[[-32  20 -22 -15   9]
 [  6  20   1   5 -12]
 [-13  28   6   6  -2]
 [-15  25  15 -18 -30]]
->
[[-32  20]
 [  6  20]
 [-13  28]]

[[33  0]
 [-2 35]
 [-5  0]
 [-4 -1]
 [ 8  0]]
->
[[33  0]
 [-2 35]
 [-5  0]]

[[  3 -33  14  11   3]
 [  4 -16   1 -13  24]
 [  9  -3  -1   6  30]]
->
[[  3 -33]
 [  4 -16]
 [  9  -3]]

[[-20  -2  22]
 [-37   8  28]
 [ -7 -31  13]]
->
[[-20  -2]
 [-37   8]
 [ -7 -31]]

[[-23   1  -2  22   3]
 [  3 -19  -6   1 -24]
 [-22   1  -4   8  -9]
 [-22   1  -2  11  -7]
 [  2 -31 -30  -3  21]]
->
[[-23   1]
 [  3 -19]
 [-22   1]]

[[ -3   6 -27  17   5]
 [ 24  30  10 -14  17]
 [ 16  13  10 -12  -3]
 [-13  23  -8  18   4]]
->
[[-3  6]
 [24 30]
 [16 13]]
